Below is a small trained network, with its code and all its weights. Each question gives an input and a class and asks what happens when units are switched off, that is, made to give their printed mean instead of their output.

import numpy as np


def w(rows, s, z=0):
    codes = np.array(rows[::2]) - 128.0
    scale = np.full(codes.shape[1], s)
    scale[-1] = z or s
    return codes * scale


def f(y):
    return y / 2 * (1 + np.tanh(0.7978845608 * (y + 0.044715 * y**3)))


def log_softmax(a):
    a = a - a.max(-1, keepdims=True)
    return a - np.log(np.exp(a).sum(-1, keepdims=True))


def net(x, mask):
    res = np.array(x, float).reshape(1, 4) / 4 @ E
    y = f(res @ A[0][:, :-1].T + A[0][:, -1])
    res = res + np.where(mask, y, B[0][:, -1]) @ B[0][:, :-1]
    return log_softmax(res[-1] @ U[:, :-1].T + U[:, -1])


A, B = {}, {}
E = w([
[118,182,48,202,156,139,217,138,15],'x0',
[190,68,199,174,138,22,77,177,26],'x1',
[67,255,133,25,173,61,113,180,105],'x2',
[38,113,140,174,9,127,139,227,140],'x3',
],0.0059)
A[0] = w([
[124,167,45,205,168,145,253,158,16,15],'N0',
[60,184,22,86,111,233,164,57,229,128],'N1',
[166,62,192,88,88,125,39,117,245,31],'N2',
[212,147,140,81,222,132,96,29,104,113],'N3',
[43,218,143,40,175,44,90,174,87,41],'N4',
[116,172,32,230,141,121,238,157,43,17],'N5',
[184,97,195,158,133,38,82,176,39,3],'N6',
[56,207,108,30,179,39,101,188,105,60],'N7',
[205,141,134,102,252,115,103,41,122,105],'N8',
[174,87,188,171,155,53,55,187,48,11],'N9',
[35,113,146,164,13,119,131,250,133,75],'N10',
[179,26,106,245,103,184,168,62,118,85],'N11',
[52,126,161,166,4,114,136,227,127,96],'N12',
[80,226,144,35,184,59,109,187,97,54],'N13',
[65,124,138,162,12,110,112,230,141,81],'N14',
[71,216,136,29,170,47,106,184,97,66],'N15',
[144,103,217,55,89,117,20,134,247,28],'N16',
[222,3,133,238,68,188,124,74,134,74],'N17',
[225,137,126,83,241,110,97,36,109,63],'N18',
[123,88,211,49,101,104,25,115,230,32],'N19',
[183,98,184,175,143,26,83,175,72,15],'N20',
[43,122,156,169,27,119,119,223,132,118],'N21',
[40,169,49,74,117,233,179,72,236,114],'N22',
[193,100,166,155,132,47,81,184,64,42],'N23',
[222,138,127,85,227,111,119,50,120,95],'N24',
],0.0047,0.0014)
B[0] = w([
[33,186,122,189,228,72,50,113,57,217],'N0',
[198,141,227,157,226,166,173,218,165,253],'N1',
[47,193,102,184,185,108,61,84,75,197],'N2',
[113,45,74,69,128,107,203,110,130,210],'N3',
[121,141,101,166,63,220,106,81,187,224],'N4',
[52,163,111,152,221,72,94,105,71,208],'N5',
[172,137,183,181,201,202,167,177,180,195],'N6',
[136,142,104,172,50,247,100,75,193,224],'N7',
[103,43,76,62,127,109,204,104,133,211],'N8',
[171,139,180,187,197,207,181,196,204,195],'N9',
[124,40,57,56,158,111,219,98,152,199],'N10',
[118,175,97,176,58,223,60,60,155,217],'N11',
[123,57,71,83,142,112,199,103,145,193],'N12',
[136,150,96,167,55,231,106,74,177,222],'N13',
[102,64,64,84,150,106,200,106,132,183],'N14',
[130,155,102,155,55,228,97,80,196,223],'N15',
[42,175,106,174,253,57,77,112,53,202],'N16',
[133,166,101,164,31,240,90,58,186,235],'N17',
[114,57,73,85,132,112,207,99,141,213],'N18',
[39,178,108,171,241,69,76,106,71,197],'N19',
[171,126,177,185,197,196,178,170,190,189],'N20',
[113,45,63,63,146,99,220,109,127,188],'N21',
[219,140,223,163,225,164,173,216,184,249],'N22',
[177,136,176,183,183,186,180,187,171,183],'N23',
[107,59,62,74,127,103,207,109,134,203],'N24',
],0.0058,0.0047)
U = w([
[213,135,255,155,179,148,181,234,180,109],'0',
[115,28,47,39,112,91,214,105,124,107],'1',
[138,166,104,172,6,187,57,69,172,103],'2',
[48,187,123,165,203,67,50,120,47,113],'3',
[177,134,187,75,52,77,103,164,91,250],'4',
[176,147,191,87,62,55,93,172,75,61],'5',
],0.0098,0.011)

Each question gives the input, the list of numbers given to net, and the class t.
The units are the neurons (one row each of A and B). Each row of codes is followed by its name. A weight is (code - 128) times the scale printed after its matrix; where a second scale follows, it is the last column's (A, B and U).
mask holds one flag per neuron, in row order. A switched-off neuron (its flag False) gives its mean, the last column of its row in B, instead of its output. The means were averaged over made-up inputs and are rounded, as every weight is.
A unit's drop is (log p(t) with every unit on - log p(t) with that unit switched off) / (log p(t) with every unit on - log p(t) with every unit switched off).
The circuit of an input: a set's keep is (log p(t) with only the set's units on - log p(t) with every unit switched off) / (log p(t) with every unit on - log p(t) with every unit switched off). Starting from the 12 units with the biggest drops (on a tie, the unit counted first), units are removed one at a time, each time the one whose removal leaves the highest keep (on an exact tie, the one counted first), for as long as the keep stays at least 0.8.
circuit, biggest first: the units of the circuit, biggest drop first
k most important neurons: the k neurons with the biggest drops, biggest first
drop when u is switched off: that unit's drop, to one decimal
input [3,-4,-2,0], class 0: circuit, biggest first : [N1; N22]
input [-1,-1,6,6], class 1: 2 most important neurons : [N10; N21]
input [-6,-2,5,4], class 3: circuit, biggest first : [N16]
input [6,4,-8,-5], class 2: 2 most important neurons : [N17; N11]
input [-8,-2,-7,-3], class 3: 3 most important neurons : [N16; N19; N2]
input [-8,-6,-4,-8], class 1: 4 most important neurons : [N3; N8; N18; N24]
input [7,-2,4,8], class 1: 3 most important neurons : [N10; N21; N12]
input [-6,-6,1,1], class 0: 3 most important neurons : [N22; N1; N0]
input [6,-3,-5,-5], class 3: 2 most important neurons : [N0; N5]
input [-6,-8,6,-4], class 0: 2 most important neurons : [N22; N1]
input [-2,7,7,8], class 1: 2 most important neurons : [N10; N21]
input [8,5,-3,4], class 3: drop when N0 is switched off : 0.3
input [-8,1,7,3], class 3: drop when N11 is switched off : 0.2
input [-6,-2,1,2], class 3: drop when N0 is switched off : 0.0
input [4,-4,0,-3], class 0: circuit, biggest first : [N1]
